[ 88  91  62 107 105 133 130 125 114 116 112 141 134  85  96  94 146  78
 125 117 134 123 145 139  62 104 128 145 127 108 122 108 115 109  92 158
 138 115 118 113  92  68] -> (174)
[160  93 137 121 120  57 136 153 120  88  79  71  94 127 168 148 129 125
  92 174 110 152 138  95 113 136 115  49 118  97  85 112 125 126 137  92
  80 134  87 156 185 177] -> (55)
[111 152 141 141 144  71 111 116 148 120 105  93 122  88 138 155  68 151
 125 118  58 112 108 131 157 125 129  78  88 119 123 107 137 142 150  68
 104 157  91 118 159 164] -> (176)
[115 160 135 142 131 197 155 126 150 170 173 155 161 158 114 120 141 149
 154 108 140 125 110 155 122 138 137 190 156 155 172 150 117 139 129 137
 171 115 161 112  80 113] -> (141)
[117 189 153 135 119 174 110 108 143 147 161 183 142 181 131 143 126 163
 140 115 163 104 129 129 160 140 140 169 149 133 152 143 166 119 160 110
 150 135 161 115  95 162] -> (37)
[147 130 181 126 151 132  96 119 118 126 124 110 120 103 130 148  88 148
 121 138 100 114 102 129 170 141 111 117 171 164 118 152 103 150 128 144
 123 116 152 152 167 115] -> (130)
[138 178 152 169 137 206 193 157 185 189 189 160 170 187 161 144 190 155
 175 141 159 150 163 169 136 141 145 206 172 136 199 148 147 150 141 145
 174 148 157 116 111 176] -> (101)
[183  70 127 142 148 135 185  87 125 132 119  75 136  81 148 117 155 102
 139 167 102 192 132 144 113 136 115 113 164 139 134 133  69 159  95 172
 122 119 117 165 182 104] -> (134)
[178 152 169 137 206 190 157 185 134 107 106 113 115 147 118 129 153 120
 119 104 145  90 157 115 107 111 117 119  90  84 120 103 148  87 130  95
 121 128 104  94  82 153] -> (100)
[164 183 189 101 140 127 105 135 122 137 144 180 129 186 161 140 133 191
 123 170 182 163 117 111 199 160 146 132 174 175 108 163 156 148 170 142
 140 118 185 168 173 140] -> (9)
back: [185 157 193 206 137 169 152 178] | (101)
asked: [115 160 135 142 131 197 155 126 150 170 173 155 161 158 114 120 141 149
 154 108 140 125 110 155 122 138 137 190 156 155 172 150 117 139 129 137
 171 115 161 112  80 113] | (141)
asked: [183  70 127 142 148 135 185  87 125 132 119  75 136  81 148 117 155 102
 139 167 102 192 132 144 113 136 115 113 164 139 134 133  69 159  95 172
 122 119 117 165 182 104] | (134)
asked: [117 189 153 135 119 174 110 108 143 147 161 183 142 181 131 143 126 163
 140 115 163 104 129 129 160 140 140 169 149 133 152 143 166 119 160 110
 150 135 161 115  95 162] | (37)
Table of tags by key:
[161] -> q540
[170] -> q283
[171] -> q262
[140] -> q990
key (141) 37:  | q262
asked: [160  93 137 121 120  57 136 153] | (55)
asked: [178 152 169 137 206 190 157 185 134 107 106 113 115 147 118 129 153 120
 119 104 145  90 157 115 107 111 117 119  90  84 120 103 148  87 130  95
 121 128 104  94  82 153] | (100)

[168 127 126 139 160 177 202 168]  (141)
[172 129 102 129 144 178 146 139]  (125)
[168 127 126 100 160 177 201 157]  (106)
tags:
[129] -> q248
[157] -> q902
[139] -> q943
[140] -> q63
[156] -> q754
[128] -> q966
key (125) 8:  | q943
back: [160 100 126 127] | (106)
both (125) (141):  | [139]

[152  90  71 156  53 116  53] = (125)
[125 159  63 158  94 124  55] = (134)
[ 96  85 191 161 126  63 128] = (9)
[157 132  84 143  59 121  60] = (130)
[176  75 194 104  71 112  78] = (101)
[154 182  68 107 196 131 197] = (37)
[114 138 162 142  53 135  52] = (176)
[154 121 171 106 163 203 195] = (55)
[137 139 129  85 139 199 171] = (174)
key -> tag
[153] -> q933
[152] -> q207
[154] -> q806
[151] -> q251
[96] -> q451
[156] -> q416
key (125) 1:  | q207
asked: [154 182  68 107 196 131 197] | (37)
asked: [121 171] | (55)

[124 124 127 128 128 125 128 127 119 127 128 127 130 125 131 128 132 115
 137 127 128 118 130 128 129 151 137 124 125 128 157 121 124 130 124 127
 128 144 129 124 123 129 129 116 115 128 130 129 124 124 134 147 129 125
 124 128 129 126 128 128 139 128] = (101)
[126 121 126 129 128 129 129 129 115 122 127 126 140 135 129 138 127 109
 132 126 128 107 128 129 130 129 137 115 124 130 116 131 124 130 125 129
 134 119 128 123 127 131 130 119 108 128 129 129 116 133 141 140 128 141
 128 127 129 122 128 128 145 128] = (100)
[128 110 125 132 129 132 132 132  93 112 125 123 159 149 128 156 122 101
 128 121 129  65 125 130 133 111 135  98 123 135  70 142 122 130 126 132
 144  89 128 121 131 134 131 121  96 127 128 129  87 149 155 133 128 175
 132 125 129 116 129 128 153 128] = (106)
[126 108 124 132 129 132 132 132  88 110 125 122 162 150 128 158 122  87
 131 121 129  60 125 130 134 116 143  93 119 135  74 141 117 132 124 132
 145  91 128 116 129 135 132 112  82 127 128 130  86 149 161 143 128 175
 131 125 130 114 129 128 165 128] = (134)
[126 128 131 139 129 132 132 133  87 109 125 122 164 151 129 159 122  84
 131 121 129  59 125 130 134 115 145  91 118 135  71 142 117 132 123 132
 146  89 128 115 129 136 132 109  79 127 128 130  85 149 163 145 128 176
 132 125 130 113 130 128 167 128] = (125)
[122 113 124 130 128 125 130 128  98 119 128 123 146 131 132 138 132  85
 142 126 128  92 130 128 132 154 152 105 118 130 151 123 117 133 119 128
 135 139 129 115 122 134 131  99  83 127 131 130 113 126 154 165 129 129
 124 127 130 117 128 128 165 128] = (174)
[126 121 126 129 128 129 129 129 115 122 127 126 140 135 129 138 127 109
 132 126 128 107 128 129 130 129 137 115 124 130 116 131 124 130 125 129
 134 119 128 123 127 131 130 119 108 128 129 129 116 133 141 140 128 141
 128 127 129 123 128 128 145 128] = (9)
[127 108 124 132 129 133 132 133  88 109 125 122 164 152 128 160 122  90
 128 121 129  59 125 130 134 109 137  92 120 136  63 144 119 130 126 132
 147  85 128 117 131 136 132 120  84 127 128 130  85 149 162 135 128 176
 133 125 130 113 130 128 163 128] = (130)
[127 124 127 128 128 128 128 128 119 126 128 127 132 129 128 130 129 117
 129 127 128 117 128 128 129 130 133 123 125 129 132 121 124 130 124 127
 130 130 128 124 128 129 129 121 117 128 128 129 123 127 134 134 128 128
 128 128 128 126 128 128 137 128] = (141)
[123 112 125 130 128 127 130 129  95 116 127 123 151 137 131 145 130  87
 139 124 128  80 129 129 132 145 150 102 118 132 131 128 117 133 120 129
 138 126 129 116 123 134 131 100  85 127 130 130 103 132 155 160 129 143
 126 126 130 117 129 128 164 128] = (55)
[125 119 126 130 128 128 130 129 110 121 127 125 143 135 130 139 128 103
 135 126 128 102 128 129 131 137 142 112 122 131 124 129 122 131 123 129
 135 123 128 121 125 132 130 111 101 128 129 129 113 132 145 148 128 140
 127 127 129 121 128 128 150 128] = (176)
[122 110 124 131 128 126 131 128  91 115 127 123 154 135 132 145 131  82
 141 124 128  74 130 129 133 152 153  99 117 132 143 125 117 133 119 129
 139 133 129 115 122 135 132  99  79 127 131 130 101 128 159 165 129 137
 124 126 130 115 128 128 168 128] = (37)
key -> tag
[145] -> q144
[155] -> q166
[129] -> q225
[156] -> q236
[128] -> q979
[159] -> q450
[141] -> q143
[142] -> q439
[162] -> q859
key (55) 51:  | q166
asked: [124 124 127 128 128 125 128 127 119 127 128 127 130 125 131 128 132 115
 137 127 128 118 130 128 129 151 137 124 125 128 157 121 124 130 124 127
 128 144 129 124 123 129 129 116 115 128 130 129 124 124 134 147 129 125
 124 128 129 126 128 128 139 128] | (101)
back: [139 128 128 126] | (101)
asked: [121 128] | (176)
asked: [135 132  99  79 127] | (37)
back: [ 93 132 132 132] | (106)

[ 97 210 125  84 115 149  92 139 145 159 141 139] -> (9)
[ 97 210 125  84 115 149  92 139 145 159 141 150] -> (101)
[121 210 145  84 159 125  92 149 115 141 139 150] -> (141)
Table of tags by key:
[139] -> q402
[138] -> q674
[159] -> q750
[142] -> q719
[141] -> q962
key (101) 11:  | q962
asked: [121 210 145  84 159 125  92 149 115 141 139 150] | (141)
asked: [ 97 210 125  84 115 149  92 139 145 159 141 150] | (101)
asked: [ 97 210 125  84 115 149  92 139 145 159 141 139] | (9)

[129 128 141 123 129 128 113 128 113 128 148 133 165 150 107 133 132  94
 142 128 120 128 116 142 168 128 117 131 128 109] = (101)
[128 166 113 150 154 163 126 180 122 125 134 133 130 100 145 125 121  82
 107 144  54 177 160 168  90 143 135  80  94 126] = (176)
[128 166 113 150 154 163 126 128 122 125 134 133 130 100 145 125 121  82
 107 144 109 128 160 168 146 143 135  80  94 126] = (9)
[128 141 110 123 129 128 113 128 113 128 148 133 165 150 107 133 132  94
 142 128 120 128 116 124 137 128 117 131 128 109] = (100)
[115 157 115 128 136 168 128 128 116 128 140 148 158 112 142 128 125  69
 128 128 125 157 102 127 130 147 105 113 109 119] = (125)
tags:
[137] -> q96
[132] -> q928
[133] -> q179
[136] -> q347
[128] -> q532
[129] -> q548
key (125) 16:  | q532
asked: [157 115 128 136 168 128] | (125)
asked: [128 141 110] | (100)
back: [128  69] | (125)
asked: [128 141 110 123 129 128 113 128 113 128 148 133 165 150 107 133 132  94
 142 128 120 128 116 124 137 128 117 131 128 109] | (100)
asked: [128 166 113 150 154 163 126 128 122 125 134 133 130 100 145 125 121  82
 107 144 109 128 160 168 146 143 135  80  94 126] | (9)
asked: [115 157 115 128 136 168 128 128 116 128 140 148 158 112 142 128 125  69
 128 128 125 157 102 127 130 147 105 113 109 119] | (125)

[101 151 143  67 133 106  77 104 105  50] : (176)
[119 138 116 131 149 152 119 121 130 143] : (106)
[106 101 133  67  77 151 107 104 105 166] : (125)
[121 105 134 148 153 121  95 132 120 131] : (174)
[142 144 119  54 129  95 131 121 120 132] : (141)
asked: [106 101 133  67  77 151 107 104 105] | (125)
asked: [ 95 131 121 120 132] | (141)
asked: [130 143] | (106)
back: [151  77  67] | (125)
back: [120 121 131  95] | (141)
key -> tag
[142] -> q196
[121] -> q267
[104] -> q494
[129] -> q409
[132] -> q824
key (141) 8:  | q267
both (106) (176):  | [143]

[ 67 187  58 108 137 121 126 161 153 213  73  65 194] -> (101)
[122 191 184 153 205 105 123 151 177 192 203  60 145] -> (100)
[ 81 160  41 190 104  88 139 155 143  76 113 147 111] -> (9)
[180 193 198 139 122 101 204 129 107 123 145 168 186] -> (106)
[116 169 168  79 177  66 104 135 110 215 123 193 105] -> (130)
[160  64 193  43 124 215  94 171 138  94 177 134 154] -> (176)
[181 168 104  88 117 193  75 123 191 207  87  52 150] -> (141)
[109  53 205 101 102 117  47 147  50 138 155 191  73] -> (125)
[184 137 107  82 141 141 201  84  48 112 112 100 120] -> (174)
[185 158 129  75  65  45 127  82  89 206  87 111 159] -> (134)
both (125) (106):  | [101]
both (174) (134):  | [82]
asked: [160  41 190 104  88 139 155 143  76] | (9)

[136 143 138 186 154 138 148 182 157 170 161 136 163 146 199 144 193 139
 151 174 149 156 177 159 192 143 136 153 184 151 155 149 172 149 153 149
 141 216 189 148 148 148 148 144 206 168 203 150 139 160] -> (100)
[157 133 150 152 196 148 135 130 186 141 147 141 135 169 134 112 156 143
 176 120 150 187 186 137 134 178 162 158 126 159 145 166 190 160 168 161
 167 138 136 176 146 167 170 131 142 145 131 183 155 130] -> (130)
[107 133 150 129 196 148 135 130 186 141 147 141 135 169 134 152 156 143
 176 142 150 187 186 137 134 178 162 158 126 159 145 166 190 160 100 161
 167 138 136 176 146 167 170 131 142 145 131 183 155 122] -> (106)
[157 133 150 129 196 148 135 130 186 141 147 141 135 169 134 152 156 143
 176 142 150 187 186 137 134 178 162 158 159 126 145 166 190 160 168 161
 167 138 136 176 146 167 170 131 142 145 131 183 155 130] -> (125)
key -> tag
[145] -> q929
[150] -> q271
[183] -> q123
key (106) 48:  | q123
asked: [157 133 150 152 196 148 135 130 186 141 147 141 135 169 134 112 156 143
 176 120 150 187 186 137 134 178 162 158 126 159 145 166 190 160 168 161
 167 138 136 176 146 167 170 131 142 145 131 183 155 130] | (130)

[ 40  64 135  88 158] = (9)
[ 40 150 135  88 158] = (100)
[145 178 124 126  85] = (101)
[106 159 119 126 116] = (55)
[218  98 135 156 139] = (106)
tags:
[99] -> q369
[85] -> q612
[158] -> q839
[98] -> q227
[139] -> q516
[140] -> q281
[156] -> q165
key (106) 5:  | q516
asked: [145 178 124] | (101)
asked: [ 40 150 135  88 158] | (100)

